Here is a tiny trained network, its code and every weight. The questions are about switching its units off for an input and a target symbol, where a switched-off unit gives its printed mean instead of its output.

import numpy as np


def w(rows, s, z=0):
    codes = np.array(rows[::2]) - 128.0
    scale = np.full(codes.shape[1], s)
    scale[-1] = z or s
    return codes * scale


def norm(h):
    return h / np.sqrt((h * h).mean(-1, keepdims=True) + 1e-5)


def f(y):
    return np.maximum(y, 0)


def softmax(a):
    e = np.exp(a - a.max(-1, keepdims=True))
    return e / e.sum(-1, keepdims=True)


def log_softmax(a):
    a = a - a.max(-1, keepdims=True)
    return a - np.log(np.exp(a).sum(-1, keepdims=True))


def net(x, mask):
    ids = ['αεηλμξπσφψ'.index(c) for c in x.split()]
    T = len(ids)
    res = E[ids] + P[:T]
    u = 0
    for l in range(3):
        q, k, v = (norm(res) @ M[l].T for M in (Q, K, V))
        z = softmax(np.where(np.tri(T) > 0, q @ k.T / 2**0.5, -1e9)) @ v
        res = res + np.where(mask[u], z, O[l][:, -1]) @ O[l][:, :-1]
        u += 1
        y = f(norm(res) @ A[l][:, :-1].T + A[l][:, -1])
        res = res + np.where(mask[u : u + 4], y, B[l][:, -1]) @ B[l][:, :-1]
        u += 4
    return log_softmax(norm(res)[-1] @ U[:, :-1].T + U[:, -1])


Q, K, V, O, A, B = {}, {}, {}, {}, {}, {}
E = w([
[146,108,111,146],'α',
[118,115,120,105],'ε',
[105,123,119,108],'η',
[140,121,98,149],'λ',
[147,117,114,144],'μ',
[127,70,97,96],'ξ',
[127,112,112,173],'π',
[92,150,5,122],'σ',
[21,102,73,165],'φ',
[158,118,155,99],'ψ',
],0.026)
P = w([
[57,157,237,2],'0',
[138,25,94,140],'1',
[138,53,86,150],'2',
[131,77,75,159],'3',
[138,89,77,160],'4',
[150,90,71,165],'5',
[145,110,73,162],'6',
[150,108,75,157],'7',
[155,117,77,160],'8',
[146,132,81,158],'9',
[152,128,79,157],'10',
[153,113,79,157],'11',
[156,123,75,148],'12',
],0.0063)
Q[0] = w([
[14,118,253,171],'0.h1',
[151,69,94,53],'0.h1',
],0.011)
K[0] = w([
[167,67,1,140],'0.h1',
[26,133,156,60],'0.h1',
],0.0067)
V[0] = w([
[159,27,60,191],'0.h1',
[94,166,15,4],'0.h1',
],0.0045)
O[0] = w([
[107,82,223,59,175],'0.h1',
[255,57,84,65,255],'0.h1',
],0.0094,0.0022)
A[0] = w([
[48,64,149,108,82],'0.n1',
[174,188,45,164,34],'0.n2',
[247,87,171,175,3],'0.n3',
[86,221,154,255,110],'0.n4',
],0.0088,0.0038)
B[0] = w([
[134,128,161,85,254],'0.n1',
[135,89,184,131,189],'0.n2',
[81,176,185,180,240],'0.n3',
[120,11,71,230,181],'0.n4',
],0.013,0.0026)
Q[1] = w([
[132,198,102,203],'1.h1',
[154,165,161,7],'1.h1',
],0.015)
K[1] = w([
[55,149,130,254],'1.h1',
[239,44,222,56],'1.h1',
],0.0062)
V[1] = w([
[253,144,82,110],'1.h1',
[37,177,71,56],'1.h1',
],0.0046)
O[1] = w([
[247,156,102,136,243],'1.h1',
[72,226,97,115,3],'1.h1',
],0.013,0.00073)
A[1] = w([
[119,121,100,93,6],'1.n1',
[140,111,93,250,136],'1.n2',
[96,66,55,149,146],'1.n3',
[160,128,69,75,129],'1.n4',
],0.013,0.0024)
B[1] = w([
[135,112,173,172,153],'1.n1',
[27,154,122,211,212],'1.n2',
[51,254,234,155,254],'1.n3',
[110,59,181,200,215],'1.n4',
],0.0081,0.0087)
Q[2] = w([
[156,84,7,113],'2.h1',
[112,221,95,154],'2.h1',
],0.013)
K[2] = w([
[108,68,88,171],'2.h1',
[157,142,191,247],'2.h1',
],0.013)
V[2] = w([
[81,116,127,194],'2.h1',
[46,60,2,114],'2.h1',
],0.0082)
O[2] = w([
[140,196,201,163,251],'2.h1',
[252,219,173,75,59],'2.h1',
],0.013,0.0015)
A[2] = w([
[186,157,130,110,144],'2.n1',
[84,120,62,139,207],'2.n2',
[142,164,19,133,254],'2.n3',
[1,141,128,85,138],'2.n4',
],0.012,0.0082)
B[2] = w([
[33,147,46,127,156],'2.n1',
[251,149,97,126,220],'2.n2',
[104,222,21,181,168],'2.n3',
[103,173,94,55,254],'2.n4',
],0.011,0.0074)
U = w([
[61,96,89,88,99],'α',
[148,123,125,214,122],'ε',
[133,226,86,146,173],'η',
[140,117,86,146,80],'λ',
[1,108,229,183,60],'μ',
[111,36,175,112,252],'ξ',
[28,176,154,47,204],'π',
[174,175,125,83,189],'σ',
[123,156,228,111,75],'φ',
[21,101,24,160,118],'ψ',
],0.013,0.0041)

Each question gives the input, a string of symbols that net reads in full, and the target symbol t.
The units are the heads (2 rows each of Q, K, V and O) and the neurons (one row each of A and B). Each row of codes is followed by its name. A weight is (code - 128) times the scale printed after its matrix; where a second scale follows, it is the last column's (O, A, B and U).
mask holds one flag per unit, layer by layer, with each layer's heads first. A switched-off unit (its flag False) gives its mean, the last column of its rows in O or B, instead of its output. The means were averaged over made-up inputs and are rounded, as every weight is.
A unit's drop is (log p(t) with every unit on - log p(t) with that unit switched off) / (log p(t) with every unit on - log p(t) with every unit switched off).
The circuit of an input: a set's keep is (log p(t) with only the set's units on - log p(t) with every unit switched off) / (log p(t) with every unit on - log p(t) with every unit switched off). Starting from the 12 units with the biggest drops (on a tie, the unit counted first), units are removed one at a time, each time the one whose removal leaves the highest keep (on an exact tie, the one counted first), for as long as the keep stays at least 0.8.
circuit, biggest first: the units of the circuit, biggest drop first
unit that matters most: the unit with the biggest drop
top k neurons in layer l: the k neurons of layer l with the biggest drops, biggest first
drop when u is switched off: that unit's drop, to one decimal
input σ ψ ξ π ψ η ξ ψ ξ ξ ξ ψ, target σ: top 2 neurons in layer 2 : 2.n1, 2.n4
input ξ ξ ψ ε ξ ξ ψ ξ λ, target ψ: circuit, biggest first : 2.h1
input η μ ξ ξ, target η: circuit, biggest first : 0.h1, 2.h1
input ξ ξ ε π ψ ψ μ, target ψ: circuit, biggest first : 2.h1, 1.n4, 0.n3, 1.n3
input σ η ψ, target σ: circuit, biggest first : 2.h1, 1.n3
input ξ φ ψ π η ξ ξ ψ π φ ξ ψ π, target ψ: circuit, biggest first : 2.h1, 1.n4
input ξ ξ σ ψ π μ, target ψ: circuit, biggest first : 1.n4, 2.h1
input φ ε σ π ξ σ ξ, target φ: top 3 neurons in layer 2 : 2.n4, 2.n2, 2.n3
input ε ε π η ξ ψ ξ φ μ φ α ψ, target ε: circuit, biggest first : 2.n4, 1.n3
input ξ μ ξ ε η ψ μ ξ π μ ψ η, target ξ: top 3 neurons in layer 1 : 1.n4, 1.n3, 1.n2
input ξ σ ξ ψ, target ξ: top 2 neurons in layer 1 : 1.n3, 1.n2
input ξ σ φ σ ε μ π ψ, target ξ: top 3 neurons in layer 1 : 1.n2, 1.n3, 1.n1
input ε λ ε η, target ε: top 3 neurons in layer 1 : 1.n4, 1.n3, 1.n2
input μ ξ ε π μ α ψ, target μ: circuit, biggest first : 2.h1
input η φ ε μ ψ α α ψ, target η: top 3 neurons in layer 1 : 1.n3, 1.n2, 1.n4
input η α ψ ξ μ α π ξ φ π ξ φ, target π: top 2 neurons in layer 1 : 1.n3, 1.n2
input μ π ψ μ ξ ξ ε η, target μ: top 2 neurons in layer 1 : 1.n4, 1.n3
input ψ ξ ε ξ σ ψ π ψ, target ψ: top 2 neurons in layer 0 : 0.n3, 0.n4
input ξ η ξ μ λ ξ π ξ μ, target μ: top 2 neurons in layer 0 : 0.n3, 0.n2
input μ ξ α π ξ ξ η, target μ: unit that matters most : 1.n4
input π σ π σ λ α ψ ξ σ ψ, target π: top 3 neurons in layer 1 : 1.n4, 1.n2, 1.n3
input σ ξ π ψ ξ ε φ ε, target σ: top 2 neurons in layer 1 : 1.n4, 1.n2
input μ ξ ξ ξ ψ π ξ α, target μ: top 2 neurons in layer 0 : 0.n2, 0.n1
input φ ξ μ π ξ π ε, target φ: top 2 neurons in layer 1 : 1.n4, 1.n2
input ξ ξ ψ ψ ξ π ξ σ π ξ ξ ε, target ξ: drop when 1.n4 is switched off : 0.3
input ψ ψ ξ π ξ ψ σ λ ξ ξ α ξ ε, target ψ: drop when 0.n1 is switched off : 0.0
input ξ ξ μ μ ξ ξ π ξ ξ π α, target μ: unit that matters most : 0.n3
input ψ μ π σ ξ η, target ψ: drop when 2.h1 is switched off : 2.5
input μ ξ ξ, target μ: drop when 0.h1 is switched off : 1.4
